Below are the code and all the weights of a small trained network. Each question names an input and a class and asks about switching units off, where a switched-off unit gives its printed mean instead of its output.

import numpy as np


def w(rows, s, z=0):
    codes = np.array(rows[::2]) - 128.0
    scale = np.full(codes.shape[1], s)
    scale[-1] = z or s
    return codes * scale


def f(y):
    return y / 2 * (1 + np.tanh(0.7978845608 * (y + 0.044715 * y**3)))


def log_softmax(a):
    a = a - a.max(-1, keepdims=True)
    return a - np.log(np.exp(a).sum(-1, keepdims=True))


def net(x, mask):
    res = np.array(x, float).reshape(1, 8) / 4 @ E
    y = f(res @ A[0][:, :-1].T + A[0][:, -1])
    res = res + np.where(mask, y, B[0][:, -1]) @ B[0][:, :-1]
    return log_softmax(res[-1] @ U[:, :-1].T + U[:, -1])


A, B = {}, {}
E = w([
[131,146,131,99,95,172,147,173,112],'x0',
[128,177,157,87,123,152,112,161,160],'x1',
[111,170,179,196,141,84,215,128,135],'x2',
[55,184,54,116,88,113,157,92,119],'x3',
[106,134,176,111,217,138,123,20,75],'x4',
[161,107,107,85,150,70,123,158,93],'x5',
[134,171,150,49,207,106,101,173,137],'x6',
[1,120,136,103,76,102,120,128,205],'x7',
],0.0087)
A[0] = w([
[144,191,124,99,199,219,114,93,55,251],'neuron 0',
[208,134,112,127,255,171,37,196,220,244],'neuron 1',
[209,50,40,28,106,177,114,96,125,192],'neuron 2',
[208,49,127,115,143,44,166,2,77,89],'neuron 3',
[201,30,144,192,191,29,98,32,36,90],'neuron 4',
[156,19,154,179,204,44,103,87,24,139],'neuron 5',
],0.0053,0.0027)
B[0] = w([
[106,189,93,86,58,193,192,254,64,228],'neuron 0',
[13,191,116,145,119,158,70,154,92,255],'neuron 1',
[137,121,49,134,85,206,217,200,144,223],'neuron 2',
[150,235,179,34,110,151,144,74,185,211],'neuron 3',
[151,144,177,112,193,55,93,111,186,253],'neuron 4',
[156,150,168,53,159,19,110,100,162,240],'neuron 5',
],0.0069,0.0052)
U = w([
[108,191,97,44,156,2,110,146,147,164],'0',
[153,96,63,130,138,194,171,198,38,227],'1',
[139,99,160,128,129,108,166,96,228,6],'2',
],0.0076,0.0018)

Each question gives the input, the list of numbers given to net, and the class t.
The units are the neurons (one row each of A and B). Each row of codes is followed by its name. A weight is (code - 128) times the scale printed after its matrix; where a second scale follows, it is the last column's (A, B and U).
mask holds one flag per neuron, in row order. A switched-off neuron (its flag False) gives its mean, the last column of its row in B, instead of its output. The means were averaged over made-up inputs and are rounded, as every weight is.
A unit's drop is (log p(t) with every unit on - log p(t) with that unit switched off) / (log p(t) with every unit on - log p(t) with every unit switched off).
The circuit of an input: a set's keep is (log p(t) with only the set's units on - log p(t) with every unit switched off) / (log p(t) with every unit on - log p(t) with every unit switched off). Starting from all 6 units, units are removed one at a time, each time the one whose removal leaves the highest keep (on an exact tie, the one counted first), for as long as the keep stays at least 0.8.
units of the circuit, in order: the units of the circuit, biggest drop first
top k neurons: the k neurons with the biggest drops, biggest first
drop when u is switched off: that unit's drop, to one decimal
input [2,-4,-3,-6,2,-3,5,-6], class 0: units of the circuit, in order : (neuron 5)
input [-3,-3,-6,-7,-4,4,-3,8], class 1: top 2 neurons : (neuron 4; neuron 2)
input [7,0,8,7,5,5,-7,-7], class 0: units of the circuit, in order : (neuron 3; neuron 4)
input [5,6,0,-6,-5,-1,6,-2], class 1: top 3 neurons : (neuron 5; neuron 4; neuron 3)
input [-1,6,8,7,6,-8,-1,-6], class 1: top 3 neurons : (neuron 0; neuron 5; neuron 4)
input [-7,-8,0,6,-6,-4,-6,-7], class 0: units of the circuit, in order : (neuron 4; neuron 3)
input [-1,-2,-8,6,3,8,0,7], class 1: drop when neuron 4 is switched off : 0.3
input [0,-4,-6,-8,-2,8,-3,-7], class 0: drop when neuron 5 is switched off : 0.4
input [7,-5,-6,-6,3,8,-3,-3], class 0: drop when neuron 2 is switched off : -0.1
input [6,2,-3,5,-5,4,8,0], class 1: drop when neuron 2 is switched off : 0.2
